Here is a tiny trained network, its code and every weight. The questions are about switching its units off for an input and a class, where a switched-off unit gives its printed mean instead of its output.

import numpy as np


def w(rows, s, z=0):
    codes = np.array(rows[::2]) - 128.0
    scale = np.full(codes.shape[1], s)
    scale[-1] = z or s
    return codes * scale


def f(y):
    return y / 2 * (1 + np.tanh(0.7978845608 * (y + 0.044715 * y**3)))


def log_softmax(a):
    a = a - a.max(-1, keepdims=True)
    return a - np.log(np.exp(a).sum(-1, keepdims=True))


def net(x, mask):
    res = np.array(x, float).reshape(1, 6) / 4 @ E
    y = f(res @ A[0][:, :-1].T + A[0][:, -1])
    res = res + np.where(mask, y, B[0][:, -1]) @ B[0][:, :-1]
    return log_softmax(res[-1] @ U[:, :-1].T + U[:, -1])


A, B = {}, {}
E = w([
[177,53,1,82,74],'x0',
[148,18,182,43,213],'x1',
[126,127,128,128,130],'x2',
[249,84,165,248,136],'x3',
[127,129,130,126,127],'x4',
[67,35,210,151,29],'x5',
],0.0064)
A[0] = w([
[102,66,174,131,45,38],'N1',
[153,215,227,148,154,109],'N2',
[223,104,152,198,119,74],'N3',
[77,56,160,179,77,85],'N4',
[25,133,90,54,105,80],'N5',
[188,112,79,94,67,152],'N6',
[166,43,174,67,174,85],'N7',
[214,104,160,179,111,69],'N8',
[136,67,157,107,89,133],'N9',
[217,116,154,174,120,115],'N10',
[195,99,146,183,131,84],'N11',
[161,127,81,55,70,95],'N12',
[44,212,199,137,189,87],'N13',
[200,190,111,105,209,86],'N14',
[232,130,147,166,121,73],'N15',
[107,156,179,144,159,60],'N16',
[144,205,69,81,242,10],'N17',
[97,166,208,156,194,67],'N18',
[184,218,142,129,28,79],'N19',
[203,97,44,85,106,74],'N20',
[154,90,50,120,92,116],'N21',
[132,180,91,173,57,68],'N22',
[37,50,172,124,104,3],'N23',
[118,173,85,202,98,119],'N24',
[177,54,176,71,200,59],'N25',
[112,82,194,111,44,33],'N26',
[197,105,196,2,213,38],'N27',
[57,91,199,133,49,156],'N28',
[108,178,99,174,70,46],'N29',
[203,99,158,184,113,83],'N30',
],0.0076,0.0047)
B[0] = w([
[179,202,67,177,115,181],'N1',
[142,88,176,141,67,201],'N2',
[79,190,135,44,100,186],'N3',
[202,171,58,157,138,194],'N4',
[124,186,133,51,36,206],'N5',
[158,56,190,153,94,194],'N6',
[47,103,106,176,133,209],'N7',
[92,150,100,61,89,169],'N8',
[140,133,121,169,160,186],'N9',
[96,163,129,67,102,180],'N10',
[63,160,105,26,70,163],'N11',
[140,115,183,114,61,166],'N12',
[139,120,188,128,20,222],'N13',
[217,157,46,198,86,188],'N14',
[123,186,97,50,77,165],'N15',
[141,109,135,130,46,136],'N16',
[169,167,69,148,51,192],'N17',
[141,78,164,152,3,177],'N18',
[58,122,112,155,173,165],'N19',
[138,86,172,169,30,189],'N20',
[145,40,201,133,55,183],'N21',
[65,120,112,187,167,165],'N22',
[123,193,65,163,76,178],'N23',
[52,71,131,174,166,180],'N24',
[50,121,67,189,114,198],'N25',
[167,189,52,162,99,174],'N26',
[50,156,75,208,90,203],'N27',
[200,182,99,138,164,253],'N28',
[62,92,74,144,142,152],'N29',
[97,181,111,75,104,172],'N30',
],0.0074,0.0051)
U = w([
[82,182,142,7,97,72],'0',
[227,175,93,183,127,63],'1',
[20,101,133,195,143,65],'2',
[144,124,174,122,140,253],'3',
[163,81,230,147,77,60],'4',
[136,129,164,117,151,239],'5',
[173,116,184,84,244,108],'6',
],0.013,0.015)

Each question gives the input, the list of numbers given to net, and the class t.
The units are the neurons (one row each of A and B). Each row of codes is followed by its name. A weight is (code - 128) times the scale printed after its matrix; where a second scale follows, it is the last column's (A, B and U).
mask holds one flag per neuron, in row order. A switched-off neuron (its flag False) gives its mean, the last column of its row in B, instead of its output. The means were averaged over made-up inputs and are rounded, as every weight is.
A unit's drop is (log p(t) with every unit on - log p(t) with that unit switched off) / (log p(t) with every unit on - log p(t) with every unit switched off).
The circuit of an input: a set's keep is (log p(t) with only the set's units on - log p(t) with every unit switched off) / (log p(t) with every unit on - log p(t) with every unit switched off). Starting from the 12 units with the biggest drops (on a tie, the unit counted first), units are removed one at a time, each time the one whose removal leaves the highest keep (on an exact tie, the one counted first), for as long as the keep stays at least 0.8.
units of the circuit, in order: the units of the circuit, biggest drop first
unit that matters most: the unit with the biggest drop
k most important neurons: the k neurons with the biggest drops, biggest first
drop when u is switched off: that unit's drop, to one decimal
input [5,6,-4,-5,6,-5], class 2: units of the circuit, in order	[N27; N25]
input [8,-8,1,-2,5,-3], class 2: units of the circuit, in order	[N22; N24]
input [1,0,-7,-5,0,-8], class 1: units of the circuit, in order	[N14]
input [-5,0,2,-3,0,2], class 4: units of the circuit, in order	[N13; N18]
input [-1,5,-1,-6,7,-8], class 1: units of the circuit, in order	[N14; N17]
input [-4,-8,3,-6,-5,-5], class 2: units of the circuit, in order	[N24; N22]
input [-7,6,-1,-6,1,-4], class 4: 3 most important neurons	[N13; N18; N2]
input [-8,5,7,6,-4,-7], class 4: 3 most important neurons	[N18; N2; N13]
input [3,5,3,0,3,2], class 2: 3 most important neurons	[N7; N25; N27]
input [1,1,8,8,3,-8], class 0: units of the circuit, in order	[N3; N11; N15]
input [-7,-7,-6,2,-6,-1], class 2: 2 most important neurons	[N24; N19]
input [-6,0,-2,-1,-2,-8], class 1: 2 most important neurons	[N14; N17]
input [-7,6,1,5,-6,-6], class 4: 2 most important neurons	[N18; N2]
input [1,-5,-4,-4,7,7], class 1: unit that matters most	N28
input [-6,1,1,-4,0,1], class 4: 2 most important neurons	[N13; N18]
input [-5,6,-5,-2,-5,-3], class 2: 2 most important neurons	[N27; N25]
input [-1,6,-5,0,-5,-6], class 1: 3 most important neurons	[N14; N17; N24]
input [7,-3,-3,1,0,0], class 4: drop when N6 is switched off	0.1
input [-3,7,-4,-5,-3,-7], class 1: drop when N17 is switched off	0.6
input [8,0,7,0,7,-7], class 4: drop when N14 is switched off	-0.1
input [-5,-7,-4,7,-7,3], class 0: unit that matters most	N3
